Below are the code and all the weights of a small trained network. Each question names an input and a class and asks about switching units off, where a switched-off unit gives its printed mean instead of its output.

import numpy as np


def w(rows, s, z=0):
    codes = np.array(rows[::2]) - 128.0
    scale = np.full(codes.shape[1], s)
    scale[-1] = z or s
    return codes * scale


def norm(h):
    return h / np.sqrt((h * h).mean(-1, keepdims=True) + 1e-5)


def f(y):
    return y / 2 * (1 + np.tanh(0.7978845608 * (y + 0.044715 * y**3)))


def log_softmax(a):
    a = a - a.max(-1, keepdims=True)
    return a - np.log(np.exp(a).sum(-1, keepdims=True))


def net(x, mask):
    res = np.array(x, float).reshape(1, 5) / 4 @ E
    u = 0
    for l in range(2):
        y = f(norm(res) @ A[l][:, :-1].T + A[l][:, -1])
        res = res + np.where(mask[u : u + 4], y, B[l][:, -1]) @ B[l][:, :-1]
        u += 4
    return log_softmax(norm(res)[-1] @ U[:, :-1].T + U[:, -1])


A, B = {}, {}
E = w([
[130,15,55,146],'x0',
[130,126,132,131],'x1',
[142,174,76,201],'x2',
[126,128,125,127],'x3',
[254,147,104,104],'x4',
],0.0059)
A[0] = w([
[1,196,179,137,129],'0.n1',
[31,60,112,137,72],'0.n2',
[95,81,97,186,74],'0.n3',
[89,116,119,237,253],'0.n4',
],0.0094,0.002)
B[0] = w([
[254,26,33,120,255],'0.n1',
[47,162,249,161,205],'0.n2',
[45,189,80,88,159],'0.n3',
[84,228,44,86,199],'0.n4',
],0.0077,0.0055)
A[1] = w([
[103,252,151,194,172],'1.n1',
[73,33,77,31,163],'1.n2',
[146,190,254,19,4],'1.n3',
[234,132,105,81,55],'1.n4',
],0.0072,0.0039)
B[1] = w([
[196,35,254,212,221],'1.n1',
[245,106,207,136,252],'1.n2',
[57,183,3,29,158],'1.n3',
[5,164,163,123,248],'1.n4',
],0.0061,0.0033)
U = w([
[209,34,156,85,211],'0',
[170,141,2,166,211],'1',
[38,73,213,125,65],'2',
[16,186,74,176,3],'3',
[103,201,134,42,226],'4',
[182,191,195,198,44],'5',
],0.023,0.0014)

Each question gives the input, the list of numbers given to net, and the class t.
The units are the neurons (one row each of A and B). Each row of codes is followed by its name. A weight is (code - 128) times the scale printed after its matrix; where a second scale follows, it is the last column's (A, B and U).
mask holds one flag per neuron, layer by layer. A switched-off neuron (its flag False) gives its mean, the last column of its row in B, instead of its output. The means were averaged over made-up inputs and are rounded, as every weight is.
A unit's drop is (log p(t) with every unit on - log p(t) with that unit switched off) / (log p(t) with every unit on - log p(t) with every unit switched off).
The circuit of an input: a set's keep is (log p(t) with only the set's units on - log p(t) with every unit switched off) / (log p(t) with every unit on - log p(t) with every unit switched off). Starting from all 8 units, units are removed one at a time, each time the one whose removal leaves the highest keep (on an exact tie, the one counted first), for as long as the keep stays at least 0.8.
circuit, biggest first: the units of the circuit, biggest drop first
unit that matters most: the unit with the biggest drop
top k neurons: the k neurons with the biggest drops, biggest first
k most important neurons of layer l: the k neurons of layer l with the biggest drops, biggest first
drop of u: that unit's drop, to one decimal
input [-1,-6,5,3,1], class 5: circuit, biggest first => [1.n1]
input [-6,7,-1,-8,4], class 4: 2 most important neurons of layer 1 => [1.n3, 1.n2]
input [-4,0,0,-2,8], class 4: circuit, biggest first => [1.n3, 0.n1]
input [8,0,-8,-8,-1], class 2: top 2 neurons => [0.n1, 0.n2]
input [7,0,8,-1,-1], class 3: top 2 neurons => [0.n1, 0.n3]
input [-6,-7,5,5,-1], class 1: 2 most important neurons of layer 0 => [0.n1, 0.n2]
input [0,-4,5,-2,2], class 5: top 3 neurons => [0.n1, 1.n1, 1.n3]
input [-8,8,1,-4,-4], class 1: top 2 neurons => [0.n1, 1.n1]
input [2,-4,-6,-7,0], class 2: top 3 neurons => [0.n1, 0.n4, 0.n2]
input [-4,1,-3,1,8], class 4: circuit, biggest first => [0.n1, 1.n3]
input [0,8,0,2,-3], class 0: top 3 neurons => [0.n1, 1.n2, 0.n2]
input [-1,2,3,-7,6], class 5: top 2 neurons => [0.n1, 1.n4]
input [-1,-7,-8,5,1], class 4: 2 most important neurons of layer 1 => [1.n3, 1.n1]
input [6,-7,-7,4,-2], class 2: unit that matters most => 0.n2
input [-8,3,-5,0,0], class 0: top 2 neurons => [0.n1, 0.n2]
input [-4,4,-5,1,7], class 4: top 2 neurons => [0.n1, 1.n3]
input [-6,0,-8,7,7], class 4: top 2 neurons => [1.n3, 0.n1]
input [2,0,5,-1,-3], class 3: 2 most important neurons of layer 0 => [0.n4, 0.n2]
input [-7,-7,-1,4,-6], class 0: drop of 0.n1 => 0.8
input [-7,-5,2,8,-4], class 1: drop of 0.n1 => 1.0
